Here is a tiny trained network, its code and every weight. The questions are about switching its units off for an input and a class, where a switched-off unit gives its printed mean instead of its output.

import numpy as np


def w(rows, s, z=0):
    codes = np.array(rows[::2]) - 128.0
    scale = np.full(codes.shape[1], s)
    scale[-1] = z or s
    return codes * scale


def norm(h):
    return h / np.sqrt((h * h).mean(-1, keepdims=True) + 1e-5)


def f(y):
    return y / 2 * (1 + np.tanh(0.7978845608 * (y + 0.044715 * y**3)))


def log_softmax(a):
    a = a - a.max(-1, keepdims=True)
    return a - np.log(np.exp(a).sum(-1, keepdims=True))


def net(x, mask):
    res = np.array(x, float).reshape(1, 6) / 4 @ E
    u = 0
    for l in range(2):
        y = f(norm(res) @ A[l][:, :-1].T + A[l][:, -1])
        res = res + np.where(mask[u : u + 8], y, B[l][:, -1]) @ B[l][:, :-1]
        u += 8
    return log_softmax(norm(res)[-1] @ U[:, :-1].T + U[:, -1])


A, B = {}, {}
E = w([
[117,149,119,254,88,156,111,69,113,112],'x0',
[30,166,34,77,121,129,87,75,168,75],'x1',
[33,64,163,111,54,195,187,142,155,66],'x2',
[109,109,96,146,139,143,76,216,67,88],'x3',
[77,113,48,131,224,195,191,99,83,231],'x4',
[104,224,114,148,170,74,192,184,187,85],'x5',
],0.0057)
A[0] = w([
[159,155,169,104,114,130,66,110,145,84,45],'0.n1',
[139,87,139,95,101,152,64,88,100,157,45],'0.n2',
[167,140,157,96,139,118,137,8,179,144,34],'0.n3',
[134,108,84,144,164,147,37,187,76,84,36],'0.n4',
[166,116,121,16,145,114,116,138,109,127,47],'0.n5',
[146,118,103,216,136,118,92,52,106,91,4],'0.n6',
[118,143,59,97,126,125,75,86,157,106,23],'0.n7',
[167,165,102,125,159,82,66,108,115,158,20],'0.n8',
],0.011,0.0042)
B[0] = w([
[120,66,62,133,158,97,106,87,103,177,226],'0.n1',
[138,150,92,204,203,101,208,140,130,46,221],'0.n2',
[120,154,94,113,47,123,186,252,54,135,253],'0.n3',
[133,169,108,99,39,108,215,183,86,157,251],'0.n4',
[66,157,177,180,162,145,33,170,242,167,225],'0.n5',
[87,144,166,167,157,143,67,159,219,158,252],'0.n6',
[122,148,230,106,168,107,121,67,46,137,229],'0.n7',
[143,53,126,70,85,214,189,88,194,74,240],'0.n8',
],0.016,0.0032)
A[1] = w([
[144,103,25,122,183,159,111,99,90,217,50],'1.n1',
[173,119,210,120,163,136,123,113,65,114,158],'1.n2',
[252,133,161,157,154,159,110,151,107,171,90],'1.n3',
[130,77,132,101,112,241,136,112,142,55,102],'1.n4',
[103,156,167,126,140,141,129,147,149,101,148],'1.n5',
[190,198,92,143,201,89,155,128,155,58,110],'1.n6',
[192,83,110,118,110,53,57,120,121,103,49],'1.n7',
[138,189,115,195,83,184,94,100,134,136,5],'1.n8',
],0.015,0.003)
B[1] = w([
[149,88,60,215,3,72,77,83,165,194,180],'1.n1',
[125,181,106,87,188,109,84,65,84,157,179],'1.n2',
[30,128,195,52,141,142,107,84,58,76,203],'1.n3',
[212,105,147,37,124,93,123,98,179,73,254],'1.n4',
[170,85,111,193,133,166,97,91,96,157,248],'1.n5',
[137,109,45,150,208,120,157,125,120,17,199],'1.n6',
[136,112,49,190,69,157,144,55,166,221,174],'1.n7',
[98,113,149,81,211,128,86,216,196,174,186],'1.n8',
],0.011,0.0053)
U = w([
[73,128,180,180,187,183,46,213,246,157,162],'0',
[113,162,99,102,31,126,218,247,52,142,135],'1',
[184,56,135,45,97,151,147,77,185,74,147],'2',
[131,121,20,195,206,109,163,102,101,53,155],'3',
[129,103,37,191,53,98,91,57,134,218,112],'4',
[93,163,198,87,177,135,80,52,12,137,189],'5',
[214,201,122,152,119,159,119,126,114,144,3],'6',
],0.011,0.0044)

Each question gives the input, the list of numbers given to net, and the class t.
The units are the neurons (one row each of A and B). Each row of codes is followed by its name. A weight is (code - 128) times the scale printed after its matrix; where a second scale follows, it is the last column's (A, B and U).
mask holds one flag per neuron, layer by layer. A switched-off neuron (its flag False) gives its mean, the last column of its row in B, instead of its output. The means were averaged over made-up inputs and are rounded, as every weight is.
A unit's drop is (log p(t) with every unit on - log p(t) with that unit switched off) / (log p(t) with every unit on - log p(t) with every unit switched off).
The circuit of an input: a set's keep is (log p(t) with only the set's units on - log p(t) with every unit switched off) / (log p(t) with every unit on - log p(t) with every unit switched off). Starting from the 12 units with the biggest drops (on a tie, the unit counted first), units are removed one at a time, each time the one whose removal leaves the highest keep (on an exact tie, the one counted first), for as long as the keep stays at least 0.8.
circuit, biggest first: the units of the circuit, biggest drop first
k most important neurons: the k neurons with the biggest drops, biggest first
top k neurons in layer l: the k neurons of layer l with the biggest drops, biggest first
input [2,5,2,-6,-7,-2], class 4: 4 most important neurons	0.n1, 0.n4, 1.n7, 0.n8
input [6,5,-3,8,-5,1], class 1: top 2 neurons in layer 0	0.n4, 0.n5
input [-8,-3,-8,-3,2,-5], class 0: circuit, biggest first	0.n5
input [0,-5,-6,-4,-4,6], class 2: top 4 neurons in layer 0	0.n8, 0.n2, 0.n7, 0.n4
input [-5,-6,4,2,-4,-5], class 5: top 2 neurons in layer 0	0.n8, 0.n6
input [7,-8,3,-6,-5,2], class 5: circuit, biggest first	1.n3, 0.n8
input [4,-8,3,6,-6,0], class 5: top 2 neurons in layer 0	0.n3, 0.n8
input [-5,8,7,0,2,0], class 5: 2 most important neurons	0.n7, 0.n8
input [6,8,5,5,-3,-7], class 5: 2 most important neurons	0.n7, 0.n5
input [-3,6,5,-6,-6,-1], class 1: 2 most important neurons	0.n3, 0.n8
input [-5,-7,4,-1,0,-7], class 3: 2 most important neurons	0.n2, 1.n6
input [-3,6,-5,6,-7,-1], class 4: 3 most important neurons	0.n1, 0.n3, 1.n7
input [1,-1,-6,4,5,-6], class 2: 2 most important neurons	0.n8, 1.n4
input [-2,-3,-8,7,3,-5], class 2: 2 most important neurons	0.n8, 0.n3
input [4,-5,4,-5,-4,6], class 3: 4 most important neurons	0.n8, 0.n6, 0.n5, 0.n4
input [-2,0,5,4,-5,6], class 3: 3 most important neurons	0.n8, 0.n3, 0.n4
input [2,-6,7,3,8,5], class 4: top 2 neurons in layer 0	0.n8, 0.n4
input [8,-4,4,7,7,-2], class 0: top 2 neurons in layer 0	0.n1, 0.n6
input [-2,8,-8,2,1,7], class 2: 3 most important neurons	0.n8, 1.n4, 0.n2
input [2,1,-2,-1,-1,-6], class 3: circuit, biggest first	0.n2
input [-6,5,5,-1,-6,-1], class 0: 2 most important neurons	0.n5, 0.n8
input [5,0,-2,-4,2,-2], class 0: most important neuron	0.n6
input [8,1,8,-6,8,2], class 0: 3 most important neurons	0.n8, 1.n8, 0.n1
input [6,8,-1,3,6,5], class 5: top 3 neurons in layer 0	0.n7, 0.n1, 0.n2
input [7,-6,6,-2,-4,-5], class 0: 2 most important neurons	0.n8, 0.n7
input [-7,5,-1,-7,-3,-2], class 0: top 2 neurons in layer 0	0.n5, 0.n4
input [0,5,-6,1,6,-7], class 3: circuit, biggest first	0.n2
input [-6,-3,2,3,6,-2], class 0: top 2 neurons in layer 0	0.n5, 0.n1
input [-3,2,-1,-8,4,7], class 1: top 2 neurons in layer 0	0.n3, 0.n2
